Here is a tiny trained network, its code and every weight. The questions are about switching its units off for an input and a class, where a switched-off unit gives its printed mean instead of its output.

import numpy as np


def w(rows, s, z=0):
    codes = np.array(rows[::2]) - 128.0
    scale = np.full(codes.shape[1], s)
    scale[-1] = z or s
    return codes * scale


def norm(h):
    return h / np.sqrt((h * h).mean(-1, keepdims=True) + 1e-5)


def f(y):
    return y / 2 * (1 + np.tanh(0.7978845608 * (y + 0.044715 * y**3)))


def log_softmax(a):
    a = a - a.max(-1, keepdims=True)
    return a - np.log(np.exp(a).sum(-1, keepdims=True))


def net(x, mask):
    res = np.array(x, float).reshape(1, 4) / 4 @ E
    u = 0
    for l in range(2):
        y = f(norm(res) @ A[l][:, :-1].T + A[l][:, -1])
        res = res + np.where(mask[u : u + 14], y, B[l][:, -1]) @ B[l][:, :-1]
        u += 14
    return log_softmax(norm(res)[-1] @ U[:, :-1].T + U[:, -1])


A, B = {}, {}
E = w([
[66,133,104,78,111,134,149,210,97,125,142],'x0',
[132,110,119,129,53,69,108,153,74,54,86],'x1',
[124,80,161,160,254,107,136,113,94,92,161],'x2',
[192,114,148,124,97,74,183,155,147,156,147],'x3',
],0.011)
A[0] = w([
[149,74,141,164,212,156,113,201,147,114,194,49],'0.n0',
[103,79,107,108,103,125,218,205,97,126,237,2],'0.n1',
[93,204,130,124,182,185,132,114,177,125,176,97],'0.n2',
[174,118,238,92,118,56,174,150,167,177,200,176],'0.n3',
[132,101,184,169,110,50,109,56,193,179,83,32],'0.n4',
[192,87,195,90,99,64,254,172,164,135,147,43],'0.n5',
[97,235,54,114,73,162,95,86,200,210,61,114],'0.n6',
[140,83,105,175,147,25,89,157,75,82,70,36],'0.n7',
[125,177,174,85,171,188,70,137,210,172,88,20],'0.n8',
[121,133,151,130,170,92,144,111,119,31,149,104],'0.n9',
[86,110,149,90,110,79,125,225,105,209,124,70],'0.n10',
[185,89,169,135,133,12,87,46,186,189,134,27],'0.n11',
[95,100,196,177,179,162,94,128,142,74,145,134],'0.n12',
[108,127,137,201,118,225,117,69,94,98,48,208],'0.n13',
],0.0067,0.0016)
B[0] = w([
[118,84,124,11,103,86,140,65,202,207,97,188],'0.n0',
[151,84,140,216,162,117,39,228,174,174,162,168],'0.n1',
[178,187,124,103,70,151,110,184,115,56,142,194],'0.n2',
[134,222,69,151,90,142,174,109,33,108,129,201],'0.n3',
[123,91,145,108,148,134,86,228,156,147,168,174],'0.n4',
[110,206,43,203,94,116,161,38,82,193,2,200],'0.n5',
[103,54,112,79,168,74,147,90,199,150,99,253],'0.n6',
[165,186,169,42,97,140,149,101,149,91,152,185],'0.n7',
[99,128,182,116,106,140,162,113,75,35,179,185],'0.n8',
[78,86,118,84,107,140,136,106,169,134,162,169],'0.n9',
[198,136,161,169,170,93,97,165,189,172,189,163],'0.n10',
[141,79,161,192,138,130,89,227,98,213,131,196],'0.n11',
[121,102,75,76,57,99,158,116,139,175,86,191],'0.n12',
[137,115,90,163,145,168,103,165,95,157,208,202],'0.n13',
],0.0074,0.0072)
A[1] = w([
[136,109,81,137,129,188,80,71,36,152,132,205],'1.n0',
[82,129,230,104,20,152,96,155,199,212,62,8],'1.n1',
[106,204,156,127,151,185,240,126,138,220,194,159],'1.n2',
[151,186,87,134,46,134,95,114,187,159,60,39],'1.n3',
[106,139,107,114,192,93,78,254,87,173,106,4],'1.n4',
[36,154,61,143,165,212,52,110,95,102,119,10],'1.n5',
[19,149,82,100,132,143,61,154,162,83,147,137],'1.n6',
[143,160,53,111,126,109,103,130,154,141,87,74],'1.n7',
[181,76,233,210,85,129,36,89,124,152,109,60],'1.n8',
[126,182,226,91,64,104,127,111,187,104,137,133],'1.n9',
[59,114,115,121,148,65,153,86,206,166,85,227],'1.n10',
[96,89,194,128,210,37,185,98,65,143,76,181],'1.n11',
[193,113,122,138,23,93,70,162,87,8,70,147],'1.n12',
[171,80,125,207,151,148,63,70,145,128,94,208],'1.n13',
],0.007,0.0023)
B[1] = w([
[131,169,101,130,83,114,169,195,135,131,106,196],'1.n0',
[80,81,109,79,161,93,108,123,126,152,146,193],'1.n1',
[150,146,189,127,116,145,61,111,87,2,120,254],'1.n2',
[72,90,109,94,190,136,147,121,120,102,156,220],'1.n3',
[121,101,196,141,100,151,131,154,189,231,162,163],'1.n4',
[149,138,121,210,99,88,185,140,87,148,42,202],'1.n5',
[200,152,132,190,120,78,131,118,118,195,153,254],'1.n6',
[105,102,146,163,139,152,163,118,119,121,134,169],'1.n7',
[74,130,172,154,132,122,56,198,185,184,172,180],'1.n8',
[152,104,143,87,172,180,134,103,64,99,143,161],'1.n9',
[103,72,88,132,123,118,163,121,134,68,69,251],'1.n10',
[56,78,60,69,94,162,148,109,184,107,104,183],'1.n11',
[152,161,169,132,194,200,116,80,148,80,149,235],'1.n12',
[106,152,118,103,99,85,156,203,108,169,145,190],'1.n13',
],0.0099,0.005)
U = w([
[29,14,67,5,145,76,175,46,191,141,63,64],'0',
[167,207,95,194,78,76,208,109,66,195,32,252],'1',
[111,106,218,142,120,95,40,229,197,236,191,68],'2',
[174,212,224,44,166,197,88,52,92,30,161,84],'3',
],0.011,0.0025)

Each question gives the input, the list of numbers given to net, and the class t.
The units are the neurons (one row each of A and B). Each row of codes is followed by its name. A weight is (code - 128) times the scale printed after its matrix; where a second scale follows, it is the last column's (A, B and U).
mask holds one flag per neuron, layer by layer. A switched-off neuron (its flag False) gives its mean, the last column of its row in B, instead of its output. The means were averaged over made-up inputs and are rounded, as every weight is.
A unit's drop is (log p(t) with every unit on - log p(t) with that unit switched off) / (log p(t) with every unit on - log p(t) with every unit switched off).
The circuit of an input: a set's keep is (log p(t) with only the set's units on - log p(t) with every unit switched off) / (log p(t) with every unit on - log p(t) with every unit switched off). Starting from the 12 units with the biggest drops (on a tie, the unit counted first), units are removed one at a time, each time the one whose removal leaves the highest keep (on an exact tie, the one counted first), for as long as the keep stays at least 0.8.
units of the circuit, in order: the units of the circuit, biggest drop first
unit that matters most: the unit with the biggest drop
top k neurons: the k neurons with the biggest drops, biggest first
top k neurons in layer l: the k neurons of layer l with the biggest drops, biggest first
input [-7,-8,-5,-3], class 3: unit that matters most : 0.n8
input [5,-3,4,-2], class 2: top 2 neurons : (0.n1, 0.n6)
input [7,-4,0,-6], class 2: top 4 neurons : (0.n5, 1.n4, 0.n3, 0.n10)
input [-8,-3,-2,6], class 2: top 3 neurons : (0.n11, 0.n4, 1.n8)
input [-8,7,-5,6], class 2: top 2 neurons in layer 1 : (1.n8, 1.n2)
input [-5,4,6,6], class 0: top 2 neurons : (1.n11, 0.n9)
input [6,-1,4,7], class 1: top 2 neurons in layer 0 : (0.n5, 0.n3)
input [-5,-8,-7,2], class 3: top 2 neurons : (1.n2, 0.n8)
input [-2,-8,-4,-7], class 3: top 4 neurons : (0.n8, 0.n5, 1.n2, 0.n2)
input [5,-7,5,-6], class 3: top 3 neurons in layer 0 : (0.n6, 0.n5, 0.n2)
input [-1,-2,5,7], class 1: top 4 neurons : (0.n3, 0.n6, 0.n5, 0.n11)
input [-7,-5,8,4], class 0: top 2 neurons in layer 0 : (0.n0, 0.n1)
input [1,6,3,4], class 3: top 2 neurons in layer 0 : (0.n7, 0.n6)
input [6,-5,4,-5], class 2: units of the circuit, in order : (1.n4)
input [6,-7,-7,1], class 0: top 3 neurons : (0.n6, 1.n1, 0.n13)
input [-5,-8,7,3], class 3: top 3 neurons in layer 0 : (0.n6, 0.n2, 0.n3)
input [-1,-8,-5,6], class 3: top 2 neurons : (1.n2, 0.n3)
input [-1,-3,-3,3], class 0: top 4 neurons : (0.n6, 0.n13, 0.n5, 1.n3)
input [8,-2,-6,-7], class 2: top 2 neurons : (0.n5, 1.n6)
input [-6,3,8,5], class 0: unit that matters most : 1.n11
input [3,-3,-3,2], class 0: top 3 neurons in layer 0 : (0.n6, 0.n11, 0.n13)
input [-3,-7,8,2], class 0: top 2 neurons : (0.n0, 1.n11)
input [-8,3,0,7], class 2: top 3 neurons in layer 1 : (1.n8, 1.n5, 1.n10)
input [-7,1,0,-7], class 1: top 2 neurons in layer 1 : (1.n5, 1.n0)
input [4,-4,4,6], class 1: top 3 neurons : (0.n5, 0.n3, 0.n6)
